Here is a tiny trained network, its code and every weight. The questions are about switching its units off for an input and a target symbol, where a switched-off unit gives its printed mean instead of its output.

import numpy as np


def w(rows, s, z=0):
    codes = np.array(rows[::2]) - 128.0
    scale = np.full(codes.shape[1], s)
    scale[-1] = z or s
    return codes * scale


def norm(h):
    return h / np.sqrt((h * h).mean(-1, keepdims=True) + 1e-5)


def f(y):
    return np.maximum(y, 0)


def softmax(a):
    e = np.exp(a - a.max(-1, keepdims=True))
    return e / e.sum(-1, keepdims=True)


def log_softmax(a):
    a = a - a.max(-1, keepdims=True)
    return a - np.log(np.exp(a).sum(-1, keepdims=True))


def net(x, mask):
    ids = ['αζησφω'.index(c) for c in x.split()]
    T = len(ids)
    res = E[ids] + P[:T]
    r = norm(res)
    for j in range(3):
        rows = slice(3 * j, 3 * j + 3)
        q, k, v = (r @ M[0][rows].T for M in (Q, K, V))
        z = softmax(np.where(np.tri(T) > 0, q @ k.T / 3**0.5, -1e9)) @ v
        o = O[0][rows]
        res = res + np.where(mask[j], z, o[:, -1]) @ o[:, :-1]
    y = f(norm(res) @ A[0][:, :-1].T + A[0][:, -1])
    res = res + np.where(mask[3:7], y, B[0][:, -1]) @ B[0][:, :-1]
    return log_softmax(norm(res)[-1] @ U[:, :-1].T + U[:, -1])


Q, K, V, O, A, B = {}, {}, {}, {}, {}, {}
E = w([
[162,177,184,163,80,97],'α',
[114,146,159,108,63,69],'ζ',
[235,127,118,74,131,177],'η',
[116,191,174,114,101,101],'σ',
[114,227,176,231,156,254],'φ',
[118,42,142,183,226,18],'ω',
],0.009)
P = w([
[158,92,197,94,247,117],'0',
[164,143,93,107,192,115],'1',
[120,95,189,103,170,169],'2',
[154,181,66,99,130,137],'3',
[88,85,187,92,111,182],'4',
[117,194,1,95,62,155],'5',
[62,62,149,88,70,218],'6',
[104,213,29,98,39,156],'7',
],0.0059)
Q[0] = w([
[92,220,191,138,26,232],'H0',
[92,106,221,91,66,135],'H0',
[150,1,156,148,198,138],'H0',
[161,144,148,99,92,79],'H1',
[94,194,146,223,108,149],'H1',
[164,79,71,187,224,142],'H1',
[174,176,43,95,112,36],'H2',
[160,201,61,126,149,158],'H2',
[89,164,145,107,45,81],'H2',
],0.0095)
K[0] = w([
[88,199,109,117,32,204],'H0',
[165,164,46,109,53,124],'H0',
[140,170,73,168,255,20],'H0',
[142,147,105,20,54,121],'H1',
[145,236,167,227,68,188],'H1',
[166,118,123,163,207,91],'H1',
[63,23,236,128,105,148],'H2',
[142,82,254,97,147,217],'H2',
[51,79,46,146,37,198],'H2',
],0.0083)
V[0] = w([
[46,185,98,2,187,138],'H0',
[122,89,112,155,196,208],'H0',
[224,124,140,51,78,139],'H0',
[84,142,199,174,124,155],'H1',
[124,55,150,117,164,174],'H1',
[130,189,145,179,109,189],'H1',
[62,70,139,135,91,132],'H2',
[142,198,126,159,38,182],'H2',
[184,116,117,188,149,96],'H2',
],0.0074)
O[0] = w([
[213,105,135,247,79,113,139],'H0',
[159,113,184,71,27,119,18],'H0',
[197,155,58,120,206,253,124],'H0',
[104,88,33,149,159,105,226],'H1',
[167,241,55,164,92,135,63],'H1',
[63,61,54,107,100,121,131],'H1',
[127,67,240,149,212,190,31],'H2',
[190,204,148,92,183,73,5],'H2',
[103,183,137,46,78,149,178],'H2',
],0.0046,0.0025)
A[0] = w([
[211,165,114,166,133,65,2],'N0',
[15,113,133,166,56,246,110],'N1',
[101,85,231,88,72,1,74],'N2',
[204,171,138,82,87,228,83],'N3',
],0.0081,0.0038)
B[0] = w([
[132,89,46,123,71,97,154],'N0',
[147,16,87,76,150,180,236],'N1',
[13,135,254,140,54,101,255],'N2',
[191,224,172,168,36,211,168],'N3',
],0.0089,0.0067)
U = w([
[176,18,148,34,160,142,116],'α',
[139,140,159,239,255,148,40],'ζ',
[117,204,99,11,197,100,100],'η',
[62,125,209,131,82,84,250],'σ',
[225,210,167,136,77,185,126],'φ',
[161,133,36,208,89,34,12],'ω',
],0.0099,0.0022)

Each question gives the input, a string of symbols that net reads in full, and the target symbol t.
The units are the heads (3 rows each of Q, K, V and O) and the neurons (one row each of A and B). Each row of codes is followed by its name. A weight is (code - 128) times the scale printed after its matrix; where a second scale follows, it is the last column's (O, A, B and U).
mask holds one flag per unit, heads first, then neurons. A switched-off unit (its flag False) gives its mean, the last column of its rows in O or B, instead of its output. The means were averaged over made-up inputs and are rounded, as every weight is.
A unit's drop is (log p(t) with every unit on - log p(t) with that unit switched off) / (log p(t) with every unit on - log p(t) with every unit switched off).
The circuit of an input: a set's keep is (log p(t) with only the set's units on - log p(t) with every unit switched off) / (log p(t) with every unit on - log p(t) with every unit switched off). Starting from all 7 units, units are removed one at a time, each time the one whose removal leaves the highest keep (on an exact tie, the one counted first), for as long as the keep stays at least 0.8.
circuit, biggest first: the units of the circuit, biggest drop first
most important unit: the unit with the biggest drop
k most important neurons: the k neurons with the biggest drops, biggest first
which heads matter: for each layer, one digit per head in row order, 1 if its drop is at least 0.15 and else 0, layers parted by /
drop of u: that unit's drop, to one decimal
input σ ω α, target α: which heads matter : 000
input σ α ζ, target η: circuit, biggest first : H0, N2, H2
input ω σ φ φ η φ σ σ, target ω: circuit, biggest first : H0, H2, N0
input φ φ ζ α, target ζ: most important unit : H0
input ζ φ φ ζ ω α, target α: which heads matter : 010
input ζ ω σ ω σ, target α: which heads matter : 000
input σ α σ σ ω η α, target φ: which heads matter : 101
input ζ φ φ ω φ α φ φ, target α: which heads matter : 110
input ω ω ω σ φ, target α: which heads matter : 010
input σ α σ ω ζ σ, target ζ: circuit, biggest first : H0, H2
input α σ φ ζ ω ω α ζ, target η: circuit, biggest first : H0, N2
input α σ α ω η σ, target φ: which heads matter : 100
input σ ω ω ω ζ, target α: which heads matter : 100
input α ζ σ, target ζ: most important unit : H0
input α ω σ σ, target ω: which heads matter : 100
input η ζ ζ ζ ω σ, target α: which heads matter : 010
input ω α α, target η: which heads matter : 111
input φ σ ω ζ η ζ σ α, target ω: circuit, biggest first : H2, N0, N2
input ω σ ω α η α, target φ: which heads matter : 100
input ζ ω α ω ω η ζ, target φ: most important neuron : N3
input ω α ω ζ ζ, target ζ: drop of H1 : 0.1
input ω ω ω α α σ, target η: drop of H2 : 0.4
input α η ω ω φ σ η ζ, target φ: drop of N2 : 0.1
